After every row comes one of two labels: whether the row has a hidden trait. Each part has its own trait and labels.
In the rows, zero is written as 128.
[139  97 114 108 128 132 118 136 125 138 159 129 119 120 156 131 119 184
 144 103 134 122 152 138 135 117  90 140 101 116 136 134 130  85 198 112
 125 119 106 141 129 152 129 147 137 130 168 113 159 149 131 130 111 140
 113 133 130 116 130  49 125 125 169 141 133 129 104 129 142 109 132 131
 105 255 115 131 139 135 124 124 120 113 116 137 144 124 138 218 153 147
 135 134 104 126  89 128 185  69  83 108 117 108 148 197 141 122 132 116
   1 148 119 105  92 111  97 132  87 121 131 141 127 170 144 102  88 201
 121 154 115 110  95 191 131 115 143 149 119 162 112 133 171 109  93 102
 206 153 117 129 134 159 131 110 131 147 119 114 147 130 155  94  96 154
 133 113 142 167 126 144 119 121 137 153 144  60 138 140 106  81 119 129
 115 142 131  64 112 123 133 120 121 145 108 140 118  97 148 132 137 129
  97 120 184 114  73 121  66 100 121 138 134  97 123 106  96 108 111 160
  78 128  99 119 129 134  93 131 215 188 119 117 150 157 140 184 118 104
 142 133 171 179 132 142 141 156 132 111 118 132 219 142  84 132  39 129
 154 154 184 113 179 137 140 119 135 139  69 103 126 135 148 102 168 124
 152 182 152] : A
[150 108 134 147 255 134  86 113 167 136 131 124 138 128 122 120 138  88
 106 129 118 120 134 119 119 146 154 128 152 117 112  93 114 116  73 146
  98 116 134 123 126 101 128 107 104 134 159 219 130 138 103 132 140 132
 154 132 140 140 132 210 148 132  79 121 130 130 103 108 136 155 174 127
 169  77 129 102 134 137 110 135 131  74 128 115 107 173 125 115 122 130
 120 113  87 155 134 132 111 141 140 122 119 131 208 195 114 125 116 112
 226 140 107  88  26 121 133 127 201  94 124 120 138 130  99 136 191 145
 129 124 125 130 147  95 115 170 132 149 103 137 177 111 168 126 178 132
  76 145 131 138 141  84 119 152 129 111 143 132 109 106 110 125 132 136
 132 130 168  54 135 136 135 131 128 115 124 134  91 132 115 196 116 123
 131 126 134 162 130 132 122 134 131 139 157   1 131 145  82  99 114 134
 137 132 133 151 188 124 176 154 100 129  93 155 123 145 151 143 129  91
 149  94 166 169 132 132 105 123  85   1 133 152  87 106 111 181 134 105
 127 126 120 129 107 120 152 141 125 103 124 119  58  97 154 136 134 130
 107 116 137 142 121  93 132 123 113 125 167 121 123  96 130 155  71 165
 101 102 103] : H
[139 141 143 137 143 129 131 126 130 140  90 127 143 126 113 111 128  73
 128 139 111 143 132 119 126 126 183 104 171 126 133 128 120 151  66 148
 149 138 151  90 134 112 127 127 125 142 133 112 106 132  80 124 167 103
 142 126 122 148 128 192 134 128  81 133 103 114 135  98  99 169 135 131
 127   1 134 135 144 116 130 130 138 174 107 125 112 124 119 108  95 132
 129 143 122 109 172 131 125 160 136 149 187 177 148  81 103 121 128 122
 255 113 105  92  80 135 139 129 162 107 137 114 131  75 151 154 189  93
 133  94 129 153 136 110 115 142 112 128  97 100 121 116 128 111 141 172
  54 142 132 114 135  97 114 122 154  88 150 144  98 139 155 169 174 118
 102 135 116  91 124 112 151 121  95 129 124 121 161 134 157 210 136 135
 159 119 131 239 126 125 123 136 144  94 166 177 127 145 147  98 158 131
 164 136 113 130 157 146 106 146 107 116 107 138 122 145 224 116 162  83
 196 105 137 120 122 129 102 149 161  74 135 142  89 109 132 171 137 113
  93 128 111  79 129 128 131 110 119 147 142 131  87 131 132 138 215 140
 124 110 134  94 107  86 125 133 127 110 161 119 126 136 123 135  77 115
  96  69  81] : A
[149 119 136  85 109 102 167 123 101 141 120 137 143 117 125 145 102 127
 134 157 152 134 128 134 132 118  95 117 127 132 100 150 160 191  94 124
  91 125 139 104 130 125 126 144 127 133 103  18 139 146  99 154 134 148
 119 151 120 127 116  70  93 131 166 135 127 125 176 157 123 135 122 124
 116 158 142 157 114 116 139 123 125 112 189 129 124 116 121 127 161 109
 135 127 143 101 137 136 143 103 104 147 211  84 125  69 143 125 127 142
 108 114 141 104 202 152 115 119 112 134 162 121 109  50 121 114 109 149
 126 116 135 132  82 128 134 115 109  88 170 171 107 144 103 146 159 122
 240 195  85 122 121 107 157 201  96 145 143 123 141 144 125 132 102 122
 139 141  83 205 115 118 128 115 117 138 136 126 112 120 151  31 136 126
 116 143 122 137 130 121 129 121 111 156 105 253 123 134 133 123 131 129
 145 127  66 134  79 125 137 132  77 122 147 139 134 117 156  82 135 162
 145 105  54 113 118 128 167 143 255 186 130  95 154 130 127 104 133 110
 132 125 139 182 130 131 120 112 132 150  95 128 122 123 115 118 196 132
 135 129 139 119 118 132 117 122 118 138  88 134 116 146 153 112 192 121
 104 198  69] : H
[150 109 132 131 185 132  95 135 165 157 116 124 139 121 104 115 141  94
 108  97 110 124 137 121 125 147 151 116 167 136 107  92 104 141  75 147
 107 106 149 102 125 101 124 116  98 150 154  69 137 144  29 131 176 113
 152 127 137 139 123 206 148 133  79 122 118 113 112 130 113 157 234 130
 164  29 124 107 142 134  92 133 135 107 101 103  97 161 137 156 122 135
 127 128  58 127 122 108 139 136 135 133 138 150 179 146 107 124 119 115
 193 129  91  90  66 120 129 131 191 135 127 122 124  99 101 120 197 132
 129  98 125 136 139 112 119 163 122 146 105 112 163 112 159 119 168 144
  75 157 126 149 143 105 118 100 143 114 128 156 134 116 133 124 170 134
 132 136 155 106 138 119 140 129 107 117 119 115 100 139 116 217 123 115
 143 132 131 182 139 126 118 146 131 152 153  24 128 178 113 110 124 119
 135 138 132 150 193 127 146 151 112 123  90 140 122 146 154 119 130 112
 180  92 140 148 130 133 131 121  76  40 135 145  70  99  94 196 132 117
 118 127 102 114 115 118 131 139 124 119 118 124  14 108 146 142 153 134
 110 106 166 132 111  80 128 126  97 126 138 131 112  91 157 154  96 156
  91  84  80] : A
[107 149 136 146  74 126 147 130 137 127  91 126 134 134  98 119 141  81
 120 135 113 139 105 119 126 125 175 104 162 143 128 130 122 164  76 148
 144 136 154 101 126 117 125 120 118 134  97 107  96 112  99 120 163 100
 139 119 122 141 124 189 134 129  82 118 111 115 145 115  95 145 147 129
 140   1 132 130 126 119 131 130 138 181 114 120 105 124 123  50  96 118
 124 136 146 123 162 117  93 179 167 145 153 166  82  26 112 131 128 134
 255 109 127 157 165 141 158 131 154 153 122 120 130  84 122 161 156  53
 137  92 138 153 154  80 124 135 110 111 119  79 126 128  79 130 120 158
  49  99 146 128 123 125 121 102 138 109 126 152 107 132 122 160 182 104
 115 139 116 111 130 106 143 134 105 100 113 168 143 130 145 197 143 135
 154 115 123 194 145 131 121 140 140 105 148 150 134 169 137 121 130 123
 154 139  96 133 176 135 153 146 152 111 115 142 127 156 189 142 150  87
 190 129 143 119 124 124 163 131  30 104 138 144 102 117 117 102 139 151
 102 126  80  60 131 116 112  94 121 148 144 130  47 129 165 128 209 133
 110 101  81 129  88 107 118 141 120 109 179 150 126 124 118 144  77 115
 104  54 107] : H
[127  92 109 125 157 133 109 127 127 125 169 127 115 131 169 134 122 180
 138 107 136 119 144 136 131 112 100 150  88 111 141 130 131  69 197 116
 120 119 107 155 124 151 130 137 140 117 168 192 147 137 174 123  85 151
 111 129 134 115 137  69 131 124 161 135 138 135  94 118 152  96 112 129
 120 255 114 118 132 139 128 125 116 100 122 139 144 134 134 184 150 143
 129 123 125 149  89 139 162  77 100  96  86 103 149 211 142 125 129 116
   8 157 135 112  85 112 104 132  98 111 115 145 135 194 135 104  69 199
 123 169 115 106 109 168 128 122 148 150 118 164 129 131 179 122  81  93
 196 130 132 132 131 158 130 131 132 155 117 102 134 116 140  88  91 153
 137 109 154 132 129 157 114 126 154 144 141  91 127 137  90  88 114 132
 110 141 132  31 107 128 136 115 124 143 110  66 122  84 130 137 133 134
  93 119 193 117  86 114 102 105 129 142 129 103 125 106  86 132 101 142
  59 147 118 133 133 132  95 126 169 148 120 124 163 159 132 164 120 112
 150 132 172 176 125 136 145 156 132  94 121 128 244 136 100 128   6 120
 146 153 152 131 177 153 143 120 139 133  95 107 132 128 129 106 149 135
 158 173 184] : H
[ 84 147 119 141  14 134 146 141 112  93 147 127 105 138 133 140 138 171
 133 119 136 120 104 133 133 129  95 147  87 136 145 143 134 107 198 107
 150 140 106 164 123 155 129 127 140 105  85 134 120 106 206 120  88 136
 106 115 130 110 131  70 126 125 167 119 144 144 137 147 145  74  57 128
 117 227 122 127 110 135 148 126 122 143 123 136 153 105 137  97 137 126
 126 125 168 142 102 123  78 136 144 110  61 108  51 105 150 144 135 146
  48 130 163 207 216 123 141 132  76 170 114 142 129 186 131 125  50 100
 128 159 133 114 141 126 144  95 137 127 157 114 122 137  95 145  75 108
 137  68 155 135 114 168 133  96 118 158 102 118 148 126 101 110 102 119
 140 121 129 148 132 132 111 138 159 114 126 160 127 114 118  72 130 130
 108 121 122  49 142 136 138 121 121 117 101 131 135 110 135 171 100 125
  95 123 128 116 103 120 132 105 197 135 156 116 139 116  35 163 109 157
  77 178 138 119 132 123 173 109   1 215 122 129 165 140 144  51 121 174
 146 128 126 119 136 125 111 128 134 124 141 131 171 146 137 115  59 111
 135 139  73 151 128 185 127 131 145 137 131 150 144 141 108 124 156 121
 170 141 190] : H
[114 117 121 166 157 146 102 129 120 121 144 120 124 139 162 117 137 103
 132 118 110 134 135 120 130 114 189 134 135 109 160 122 112  58 117 139
 160 133 124 118 127 128 129 124 138 124 174 255 108 129 160  99 105 127
 128 112 136 143 143 156 154 124  97 135 110 130  71  77 130 136  66 132
 141 120 122 107 141 127 140 130 127 164  81 137 128 140 121 126 101 149
 123 131 131 152 137 152 112 153 139  96 112 168 156 126 112 128 132 116
 201 148 121  86  15 122 135 135 153  85 108 132 146 150 159 140 151 115
 131 156 116 126 152 120 111 130 133 158  77 110 145 110 185 126  91 123
  32 116 165 116 141 111 109 118 180 111 134 112  80 109 165 126 145 136
 112 109 162  56 132 141 137 121 140 132 127 107 161 142 112 214 117 152
 146 123 130 144 104 131 142 119 152  91 166  51 131 100 136 114 155 147
 123 129 197 124 159 129 106 131 166 131 103 117 117 116 171 150 139  70
 119 151 163 129 127 129  69 147 110  43 129 157 117 134 151 177 131 111
 112 130 141  88 122 131 147 141 124 116 145 131 235 147 133 137  65 116
 132 132 109 102 126 106 139 128 140 108 174 108 147 136  99 131  69 130
 137  75 169] : A
[162  69 116 109 224 127 103 121 149 166 143 127 138 114 148 122 118 136
 129 100 122 128 159 131 129 110 138 121 140 116 115 114 120 110 113 140
  90  98 138 102 125 128 125 140 113 149 197 110 158 163  58 132 158 131
 131 141 131 134 127 132 134 129 119 139 116 111  99 111 123 146 203 131
 138 190 115 121 150 132 103 127 125  98 111 121 105 158 131 221 149 144
 133 130  81 129 105 132 212  68  87 114 158 123 196 203 121 112 122  99
  95 149  98  40  29 117  98 133 155 100 129 131 126 120 119 102 146 214
 125 127 112 117  91 170 111 155 134 145  89 169 133 128 196 107 135 121
 189 200 104 135 144 130 127 141 139 131 133 132 127 116 172 103 134 153
 130 121 154 137 129 141 134 118 116 148 141  59 123 153  97 164 119 129
 138 152 135 128 108 120 122 130 130 172 142  73 115 120 135  97 159 133
 128 128 180 135 120 118 104 129  65 131  95 115 116 124 185  93 120 112
 129  92  96 136 126 138  84 140 255  76 130 127 116 146 107 248 129  73
 127 131 156 180 118 131 149 148 125 106 102 127 158 120 108 140  95 140
 136 129 196 114 166  76 140 117 108 122  88  98 105 111 169 113 121 143
 106 150  92] : A
